Below is a small trained network, with its code and all its weights. Each question gives an input and a class and asks what happens when units are switched off, that is, made to give their printed mean instead of their output.

import numpy as np


def w(rows, s, z=0):
    codes = np.array(rows[::2]) - 128.0
    scale = np.full(codes.shape[1], s)
    scale[-1] = z or s
    return codes * scale


def norm(h):
    return h / np.sqrt((h * h).mean(-1, keepdims=True) + 1e-5)


def f(y):
    return np.maximum(y, 0)


def log_softmax(a):
    a = a - a.max(-1, keepdims=True)
    return a - np.log(np.exp(a).sum(-1, keepdims=True))


def net(x, mask):
    res = np.array(x, float).reshape(1, 6) / 4 @ E
    u = 0
    for l in range(4):
        y = f(norm(res) @ A[l][:, :-1].T + A[l][:, -1])
        res = res + np.where(mask[u : u + 4], y, B[l][:, -1]) @ B[l][:, :-1]
        u += 4
    return log_softmax(norm(res)[-1] @ U[:, :-1].T + U[:, -1])


A, B = {}, {}
E = w([
[53,194,136,75,97,83,146,108],'x0',
[88,98,186,167,44,89,143,188],'x1',
[116,143,142,97,69,238,125,112],'x2',
[134,166,183,102,149,138,132,207],'x3',
[138,123,248,181,188,131,122,2],'x4',
[20,189,25,111,146,148,198,175],'x5',
],0.0049)
A[0] = w([
[159,155,229,82,153,166,148,182,38],'L0N1',
[201,187,153,81,222,241,178,103,48],'L0N2',
[135,203,116,86,254,29,160,124,7],'L0N3',
[154,175,217,104,71,182,102,170,55],'L0N4',
],0.0039,0.0019)
B[0] = w([
[156,127,3,53,139,82,181,172,197],'L0N1',
[35,238,240,215,117,64,116,244,251],'L0N2',
[193,58,111,5,70,179,117,130,245],'L0N3',
[144,149,50,151,169,128,127,47,221],'L0N4',
],0.0049,0.0019)
A[1] = w([
[115,141,1,19,121,206,147,84,254],'L1N1',
[118,30,31,85,243,106,181,101,89],'L1N2',
[61,152,105,141,94,145,244,69,134],'L1N3',
[192,95,177,195,183,133,53,60,120],'L1N4',
],0.004,0.0012)
B[1] = w([
[124,3,110,30,236,119,89,114,254],'L1N1',
[242,133,73,93,189,44,171,176,187],'L1N2',
[94,117,80,113,140,120,18,233,192],'L1N3',
[75,60,206,209,43,194,208,166,225],'L1N4',
],0.0046,0.0039)
A[2] = w([
[14,215,102,122,68,108,120,120,2],'L2N1',
[170,103,98,207,37,52,107,184,172],'L2N2',
[106,183,155,215,220,95,132,253,150],'L2N3',
[147,74,201,223,64,136,88,146,244],'L2N4',
],0.0046,0.00091)
B[2] = w([
[3,145,184,109,133,66,32,233,178],'L2N1',
[64,206,193,213,176,180,99,41,209],'L2N2',
[108,248,217,203,123,41,63,197,222],'L2N3',
[120,113,79,147,43,231,207,88,254],'L2N4',
],0.0048,0.0041)
A[3] = w([
[3,108,138,52,99,134,140,105,55],'L3N1',
[182,34,207,138,107,103,144,14,152],'L3N2',
[70,127,109,105,112,159,108,203,177],'L3N3',
[13,153,135,69,122,163,95,90,2],'L3N4',
],0.0056,0.00099)
B[3] = w([
[145,177,214,151,201,41,1,160,211],'L3N1',
[150,165,99,136,63,244,165,82,254],'L3N2',
[162,50,116,139,97,112,191,64,243],'L3N3',
[107,164,163,186,190,56,38,225,201],'L3N4',
],0.0053,0.0042)
U = w([
[161,111,163,193,44,253,203,50,157],'0',
[31,201,190,160,174,57,37,184,219],'1',
[191,82,10,3,201,108,135,136,2],'2',
],0.0073,0.00087)

Each question gives the input, the list of numbers given to net, and the class t.
The units are the neurons (one row each of A and B). Each row of codes is followed by its name. A weight is (code - 128) times the scale printed after its matrix; where a second scale follows, it is the last column's (A, B and U).
mask holds one flag per neuron, layer by layer. A switched-off neuron (its flag False) gives its mean, the last column of its row in B, instead of its output. The means were averaged over made-up inputs and are rounded, as every weight is.
A unit's drop is (log p(t) with every unit on - log p(t) with that unit switched off) / (log p(t) with every unit on - log p(t) with every unit switched off).
The circuit of an input: a set's keep is (log p(t) with only the set's units on - log p(t) with every unit switched off) / (log p(t) with every unit on - log p(t) with every unit switched off). Starting from the 12 units with the biggest drops (on a tie, the unit counted first), units are removed one at a time, each time the one whose removal leaves the highest keep (on an exact tie, the one counted first), for as long as the keep stays at least 0.8.
units of the circuit, in order: the units of the circuit, biggest drop first
most important unit: the unit with the biggest drop
top k neurons: the k neurons with the biggest drops, biggest first
top k neurons in layer l: the k neurons of layer l with the biggest drops, biggest first
drop when u is switched off: that unit's drop, to one decimal
input [7,-5,-2,-6,-2,-7], class 0: units of the circuit, in order => (L3N2)
input [2,3,4,3,-6,-2], class 2: units of the circuit, in order => (L0N2, L1N1, L0N4)
input [1,-8,-6,-6,8,7], class 2: units of the circuit, in order => (L0N3, L1N2)
input [0,1,-6,0,-1,3], class 2: top 2 neurons in layer 0 => (L0N3, L0N2)
input [-2,3,-7,3,-6,-8], class 0: top 2 neurons => (L2N4, L0N2)
input [7,-3,8,-8,-3,-1], class 1: top 2 neurons => (L3N1, L3N4)
input [6,-1,8,-3,-1,-4], class 1: top 2 neurons => (L3N4, L3N1)
input [0,2,-4,-7,-7,-5], class 0: top 3 neurons in layer 2 => (L2N2, L2N3, L2N1)
input [-7,5,-7,2,4,-5], class 0: drop when L2N2 is switched off => 0.0
input [-2,0,8,5,-8,-3], class 2: drop when L1N1 is switched off => 0.2
input [-5,0,5,8,5,2], class 1: top 2 neurons in layer 0 => (L0N2, L0N1)
input [4,-6,-4,3,-1,-3], class 2: drop when L0N3 is switched off => 2.4
input [1,-6,4,-1,5,0], class 1: drop when L0N2 is switched off => 1.5
input [-4,-6,-1,-4,-5,-8], class 0: most important unit => L1N4
